Here is a tiny trained network, its code and every weight. The questions are about switching its units off for an input and a class, where a switched-off unit gives its printed mean instead of its output.

import numpy as np


def w(rows, s, z=0):
    codes = np.array(rows[::2]) - 128.0
    scale = np.full(codes.shape[1], s)
    scale[-1] = z or s
    return codes * scale


def f(y):
    return y / 2 * (1 + np.tanh(0.7978845608 * (y + 0.044715 * y**3)))


def log_softmax(a):
    a = a - a.max(-1, keepdims=True)
    return a - np.log(np.exp(a).sum(-1, keepdims=True))


def net(x, mask):
    res = np.array(x, float).reshape(1, 6) / 4 @ E
    y = f(res @ A[0][:, :-1].T + A[0][:, -1])
    res = res + np.where(mask, y, B[0][:, -1]) @ B[0][:, :-1]
    return log_softmax(res[-1] @ U[:, :-1].T + U[:, -1])


A, B = {}, {}
E = w([
[136,254,168],'x0',
[129,130,129],'x1',
[129,131,127],'x2',
[215,142,95],'x3',
[128,124,127],'x4',
[184,77,230],'x5',
],0.0061)
A[0] = w([
[104,231,121,79],'neuron 0',
[150,118,150,226],'neuron 1',
[170,125,107,193],'neuron 2',
[218,140,78,119],'neuron 3',
[124,128,144,175],'neuron 4',
[134,132,134,168],'neuron 5',
[78,180,38,96],'neuron 6',
[129,121,111,76],'neuron 7',
[92,100,72,72],'neuron 8',
[128,171,117,131],'neuron 9',
[107,151,64,67],'neuron 10',
[12,70,143,121],'neuron 11',
[126,203,166,135],'neuron 12',
[131,114,129,75],'neuron 13',
[10,86,178,140],'neuron 14',
[28,141,179,93],'neuron 15',
[148,112,156,84],'neuron 16',
[137,66,120,171],'neuron 17',
[81,154,34,82],'neuron 18',
[165,129,92,228],'neuron 19',
[67,148,151,91],'neuron 20',
[158,102,209,104],'neuron 21',
[152,118,102,237],'neuron 22',
[155,144,84,122],'neuron 23',
[109,139,75,67],'neuron 24',
[117,141,125,223],'neuron 25',
[117,62,74,117],'neuron 26',
[141,115,204,139],'neuron 27',
[137,102,120,86],'neuron 28',
[112,140,139,253],'neuron 29',
[117,58,83,121],'neuron 30',
],0.012,0.0053)
B[0] = w([
[124,162,193,198],'neuron 0',
[89,73,104,229],'neuron 1',
[114,132,96,191],'neuron 2',
[180,181,82,178],'neuron 3',
[111,113,119,169],'neuron 4',
[114,116,116,160],'neuron 5',
[130,16,123,208],'neuron 6',
[146,144,137,104],'neuron 7',
[142,109,170,142],'neuron 8',
[122,129,140,153],'neuron 9',
[150,79,129,140],'neuron 10',
[135,147,96,220],'neuron 11',
[105,166,183,208],'neuron 12',
[150,147,135,104],'neuron 13',
[153,160,78,236],'neuron 14',
[173,169,78,180],'neuron 15',
[161,116,129,122],'neuron 16',
[105,146,162,207],'neuron 17',
[138,2,125,189],'neuron 18',
[94,132,92,227],'neuron 19',
[148,139,112,139],'neuron 20',
[155,26,124,194],'neuron 21',
[84,124,104,233],'neuron 22',
[144,132,108,143],'neuron 23',
[155,97,141,126],'neuron 24',
[85,117,121,215],'neuron 25',
[115,173,195,190],'neuron 26',
[119,41,127,199],'neuron 27',
[138,137,142,115],'neuron 28',
[58,93,116,253],'neuron 29',
[113,173,202,193],'neuron 30',
],0.024,0.0041)
U = w([
[2,104,105,222],'0',
[20,99,106,224],'1',
[172,25,171,143],'2',
[24,136,254,64],'3',
[80,128,13,77],'4',
[23,112,106,171],'5',
[138,170,133,3],'6',
],0.0077,0.003)

Each question gives the input, the list of numbers given to net, and the class t.
The units are the neurons (one row each of A and B). Each row of codes is followed by its name. A weight is (code - 128) times the scale printed after its matrix; where a second scale follows, it is the last column's (A, B and U).
mask holds one flag per neuron, in row order. A switched-off neuron (its flag False) gives its mean, the last column of its row in B, instead of its output. The means were averaged over made-up inputs and are rounded, as every weight is.
A unit's drop is (log p(t) with every unit on - log p(t) with that unit switched off) / (log p(t) with every unit on - log p(t) with every unit switched off).
The circuit of an input: a set's keep is (log p(t) with only the set's units on - log p(t) with every unit switched off) / (log p(t) with every unit on - log p(t) with every unit switched off). Starting from the 12 units with the biggest drops (on a tie, the unit counted first), units are removed one at a time, each time the one whose removal leaves the highest keep (on an exact tie, the one counted first), for as long as the keep stays at least 0.8.
units of the circuit, in order: the units of the circuit, biggest drop first
most important unit: the unit with the biggest drop
top k neurons: the k neurons with the biggest drops, biggest first
input [-7,2,6,6,-6,6], class 3: most important unit : neuron 30
input [7,-7,-5,1,-1,-1], class 3: units of the circuit, in order : (neuron 0; neuron 12)
input [-2,-7,5,-7,-1,-5], class 4: units of the circuit, in order : (neuron 14; neuron 15)
input [8,-3,2,-6,-6,-8], class 2: top 2 neurons : (neuron 6; neuron 18)
input [-8,2,-3,-1,-2,-2], class 3: units of the circuit, in order : (neuron 30; neuron 26)
input [0,2,5,8,-6,-2], class 4: units of the circuit, in order : (neuron 3; neuron 30)
input [-2,-2,1,-8,5,0], class 4: units of the circuit, in order : (neuron 14; neuron 15)
input [-5,-3,3,-7,2,-3], class 4: top 2 neurons : (neuron 14; neuron 11)
input [5,8,-5,-8,5,-1], class 4: top 2 neurons : (neuron 15; neuron 14)
input [6,6,-3,5,-1,8], class 2: top 2 neurons : (neuron 21; neuron 27)
input [3,-2,3,-8,-5,-1], class 4: units of the circuit, in order : (neuron 15; neuron 14)
input [6,4,-3,3,1,1], class 3: units of the circuit, in order : (neuron 12; neuron 0)
input [-2,7,-4,-6,1,-7], class 2: top 2 neurons : (neuron 18; neuron 6)
input [5,-2,-4,1,-5,-6], class 2: most important unit : neuron 6
input [6,5,5,-2,0,-6], class 2: units of the circuit, in order : (neuron 6; neuron 18)
input [7,2,0,5,0,-2], class 3: top 2 neurons : (neuron 0; neuron 12)
input [-4,2,1,-2,-3,1], class 3: units of the circuit, in order : (neuron 30; neuron 26)
input [2,1,3,-2,-1,6], class 2: top 3 neurons : (neuron 21; neuron 27; neuron 19)
input [7,5,-2,-1,-2,5], class 3: top 2 neurons : (neuron 12; neuron 14)
input [5,8,3,8,6,7], class 4: most important unit : neuron 3
input [-6,-3,2,-8,-5,1], class 4: top 2 neurons : (neuron 14; neuron 11)
